Below are the code and all the weights of a small trained network. Each question names an input and a class and asks about switching units off, where a switched-off unit gives its printed mean instead of its output.

import numpy as np


def w(rows, s, z=0):
    codes = np.array(rows[::2]) - 128.0
    scale = np.full(codes.shape[1], s)
    scale[-1] = z or s
    return codes * scale


def f(y):
    return y / 2 * (1 + np.tanh(0.7978845608 * (y + 0.044715 * y**3)))


def log_softmax(a):
    a = a - a.max(-1, keepdims=True)
    return a - np.log(np.exp(a).sum(-1, keepdims=True))


def net(x, mask):
    res = np.array(x, float).reshape(1, 2) / 4 @ E
    y = f(res @ A[0][:, :-1].T + A[0][:, -1])
    res = res + np.where(mask, y, B[0][:, -1]) @ B[0][:, :-1]
    return log_softmax(res[-1] @ U[:, :-1].T + U[:, -1])


A, B = {}, {}
E = w([
[104,205,39,146,100,159,81,1,191,186,186],'x0',
[64,58,124,216,2,77,175,203,49,164,187],'x1',
],0.014)
A[0] = w([
[89,41,154,151,140,34,169,235,87,132,114,182],'n0',
[72,92,94,180,38,176,129,106,133,171,194,92],'n1',
[98,242,176,128,164,124,79,130,140,139,168,106],'n2',
[148,99,202,102,178,167,86,138,118,88,34,219],'n3',
[70,162,78,161,86,128,114,94,110,242,209,71],'n4',
[139,131,122,146,162,145,73,35,183,118,151,145],'n5',
[190,128,222,45,195,216,123,180,207,28,102,254],'n6',
[115,167,110,102,142,157,153,80,162,139,104,103],'n7',
[120,109,120,125,113,170,138,171,155,104,150,111],'n8',
[124,183,81,134,134,255,87,134,235,142,135,170],'n9',
[91,156,90,94,151,217,120,135,211,114,117,98],'n10',
],0.0082,0.0051)
B[0] = w([
[87,23,88,116,56,155,163,135,62,129,230,247],'n0',
[155,167,196,58,79,80,34,127,154,63,172,212],'n1',
[195,140,130,112,114,172,155,191,127,200,111,170],'n2',
[157,157,117,19,82,69,39,68,91,2,115,210],'n3',
[171,178,176,95,98,41,59,64,133,46,68,223],'n4',
[163,113,101,161,206,209,142,153,212,174,59,216],'n5',
[197,186,152,43,58,99,48,89,172,136,58,255],'n6',
[130,138,103,122,183,168,138,163,139,152,131,179],'n7',
[156,159,122,160,113,100,73,204,83,168,145,132],'n8',
[104,123,108,187,200,188,140,107,192,202,48,230],'n9',
[46,154,115,144,249,190,180,222,181,153,104,189],'n10',
],0.008,0.018)
U = w([
[182,207,178,88,102,65,25,4,139,57,184,254],'0',
[134,187,80,199,193,163,199,65,164,219,173,73],'1',
[82,42,137,137,108,142,173,173,81,109,254,9],'2',
],0.0073,0.0012)

Each question gives the input, the list of numbers given to net, and the class t.
The units are the neurons (one row each of A and B). Each row of codes is followed by its name. A weight is (code - 128) times the scale printed after its matrix; where a second scale follows, it is the last column's (A, B and U).
mask holds one flag per neuron, in row order. A switched-off neuron (its flag False) gives its mean, the last column of its row in B, instead of its output. The means were averaged over made-up inputs and are rounded, as every weight is.
A unit's drop is (log p(t) with every unit on - log p(t) with that unit switched off) / (log p(t) with every unit on - log p(t) with every unit switched off).
The circuit of an input: a set's keep is (log p(t) with only the set's units on - log p(t) with every unit switched off) / (log p(t) with every unit on - log p(t) with every unit switched off). Starting from all 11 units, units are removed one at a time, each time the one whose removal leaves the highest keep (on an exact tie, the one counted first), for as long as the keep stays at least 0.8.
circuit, biggest first: the units of the circuit, biggest drop first
k most important neurons: the k neurons with the biggest drops, biggest first
drop when u is switched off: that unit's drop, to one decimal
input [-4,1], class 2: circuit, biggest first -> (n0)
input [1,-7], class 1: 2 most important neurons -> (n10, n9)
input [0,7], class 2: 3 most important neurons -> (n0, n6, n3)
input [1,0], class 1: 2 most important neurons -> (n3, n6)
input [-6,1], class 2: 3 most important neurons -> (n0, n4, n1)
input [0,3], class 2: 2 most important neurons -> (n6, n3)
input [-8,1], class 2: 3 most important neurons -> (n0, n4, n1)
input [-1,1], class 2: 2 most important neurons -> (n6, n4)
input [-3,1], class 2: drop when n4 is switched off -> 0.2
input [-2,1], class 2: drop when n6 is switched off -> 0.1
